Look-ups in named tables: a row name and a column name give one cell, copied from the table.

Table Kelo
|  | Refol | Retavip | Baz | Viz | Gop | Zubogis | Gov | Zedeseg | Selug | Vibubis |
|---|---|---|---|---|---|---|---|---|---|---|
| Ror | 68 | 48 | 196 | 60 | 107 | 150 | 177 | 144 | 84 | 124 |
| Pes | 88 | 80 | 173 | 91 | 100 | 155 | 156 | 154 | 100 | 129 |
| Bomida | 122 | 89 | 138 | 74 | 208 | 55 | 157 | 37 | 115 | 107 |
| Lud | 97 | 93 | 161 | 102 | 100 | 153 | 147 | 153 | 106 | 129 |
| Nav | 171 | 192 | 68 | 186 | 125 | 119 | 80 | 127 | 160 | 129 |
| Neni | 92 | 88 | 166 | 99 | 95 | 158 | 149 | 159 | 103 | 130 |
| Deseg | 86 | 77 | 175 | 88 | 100 | 155 | 158 | 153 | 98 | 128 |
| Segori | 191 | 236 | 35 | 233 | 88 | 144 | 44 | 163 | 178 | 137 |
| Vevol | 119 | 82 | 143 | 66 | 217 | 49 | 163 | 29 | 113 | 106 |
| Zemipa | 71 | 51 | 194 | 62 | 109 | 148 | 176 | 142 | 85 | 125 |
| Fope | 162 | 175 | 81 | 168 | 137 | 111 | 93 | 115 | 153 | 127 |

Zemipa, Gov: 176
Pes, Retavip: 80
Ror, Selug: 84
Segori, Viz: 233
Nav, Gov: 80
Vevol, Retavip: 82

Table Fazugen
         Vod  Sas  Maz  Kotiva  Mimal  Raz  Dulumiz  Tobama  Lur  Gekola
Sarez    138   71   63     119     55   63      105     109   89      71
Levo      77   23   69     180     92  155       88      76   99     136
Rema      97   31   82     191     81  169       82      75   96     179
Gezelo    71   77   68     126    117   72      106      91   82      63
Sige      99   92   52      77    102   41      105     107   81      81
Letevur  135   75   72     252     51  123      101     101   96      81
Rusubed   42  126   97      59    107  105       86      72   78      36

What is the Raz of Rusubed in Fazugen? 105
What is the Dulumiz of Sige in Fazugen? 105
What is the Dulumiz of Sarez in Fazugen? 105
What is the Maz of Rema in Fazugen? 82
What is the Tobama of Levo in Fazugen? 76
What is the Gekola of Sige in Fazugen? 81
What is the Vod of Rusubed in Fazugen? 42
What is the Dulumiz of Letevur in Fazugen? 101
What is the Kotiva of Gezelo in Fazugen? 126
What is the Maz of Gezelo in Fazugen? 68
What is the Sas of Sarez in Fazugen? 71
What is the Gekola of Sarez in Fazugen? 71
What is the Gekola of Rema in Fazugen? 179
What is the Vod of Sige in Fazugen? 99
What is the Mimal of Rusubed in Fazugen? 107
What is the Vod of Rema in Fazugen? 97
What is the Kotiva of Sige in Fazugen? 77
What is the Sas of Rusubed in Fazugen? 126
Row with the largest Raz: Rema

Table Fusab
	Res	Nerurev	Nav	Zofu	Galu	Pufo	Fuzi	Nukizeg	Mimip	Kuro
Makig	63	85	34	75	75	17	80	56	84	84
Zorefik	79	42	85	30	42	69	46	79	45	44
Nek	36	73	55	79	80	77	71	40	75	79
Pil	43	61	69	80	65	99	66	38	69	66
Saf	78	41	92	26	43	71	52	69	48	47
Zasa	87	53	75	40	46	58	47	82	49	40

What is the Mimip of Zorefik in Fusab?
45
What is the Pufo of Zasa in Fusab?
58
What is the Pufo of Pil in Fusab?
99
What is the Kuro of Zorefik in Fusab?
44
What is the Zofu of Zorefik in Fusab?
30
What is the Galu of Nek in Fusab?
80
What is the Fuzi of Saf in Fusab?
52
What is the Zofu of Pil in Fusab?
80
What is the Fuzi of Zorefik in Fusab?
46
What is the Kuro of Saf in Fusab?
47
What is the Nav of Zorefik in Fusab?
85
What is the Fuzi of Makig in Fusab?
80
What is the Nerurev of Nek in Fusab?
73
What is the Nukizeg of Pil in Fusab?
38
What is the Kuro of Nek in Fusab?
79
What is the Nerurev of Pil in Fusab?
61
What is the Galu of Pil in Fusab?
65
What is the Zofu of Saf in Fusab?
26

Bepum =
|  | Dar | Tabevos | Kep | Fulikiv | Piz | Kinimuf | Gageza | Zib |
|---|---|---|---|---|---|---|---|---|
| Davuni | 658 | 382 | 746 | 604 | 402 | 508 | 678 | 682 |
| Sifes | 169 | 834 | 428 | 443 | 767 | 532 | 313 | 195 |
| Monu | 671 | 385 | 718 | 590 | 373 | 496 | 644 | 737 |
| Gik | 310 | 703 | 506 | 441 | 684 | 518 | 401 | 388 |
| Kezi | 686 | 382 | 670 | 573 | 421 | 522 | 644 | 711 |
| Ver | 666 | 382 | 721 | 635 | 391 | 484 | 663 | 678 |
| Gadum | 288 | 735 | 388 | 229 | 715 | 660 | 314 | 579 |
| Bido | 193 | 795 | 462 | 458 | 749 | 534 | 308 | 148 |

Zib of Gik: 388
Kep of Kezi: 670
Gageza of Sifes: 313
Kep of Monu: 718
Kep of Ver: 721
Fulikiv of Monu: 590
Kinimuf of Davuni: 508
Kinimuf of Sifes: 532
Kep of Davuni: 746
Zib of Bido: 148
Kep of Gik: 506
Kinimuf of Gadum: 660
Piz of Gik: 684
Fulikiv of Sifes: 443
Zib of Sifes: 195
Gageza of Kezi: 644
Gageza of Gadum: 314
Tabevos of Bido: 795

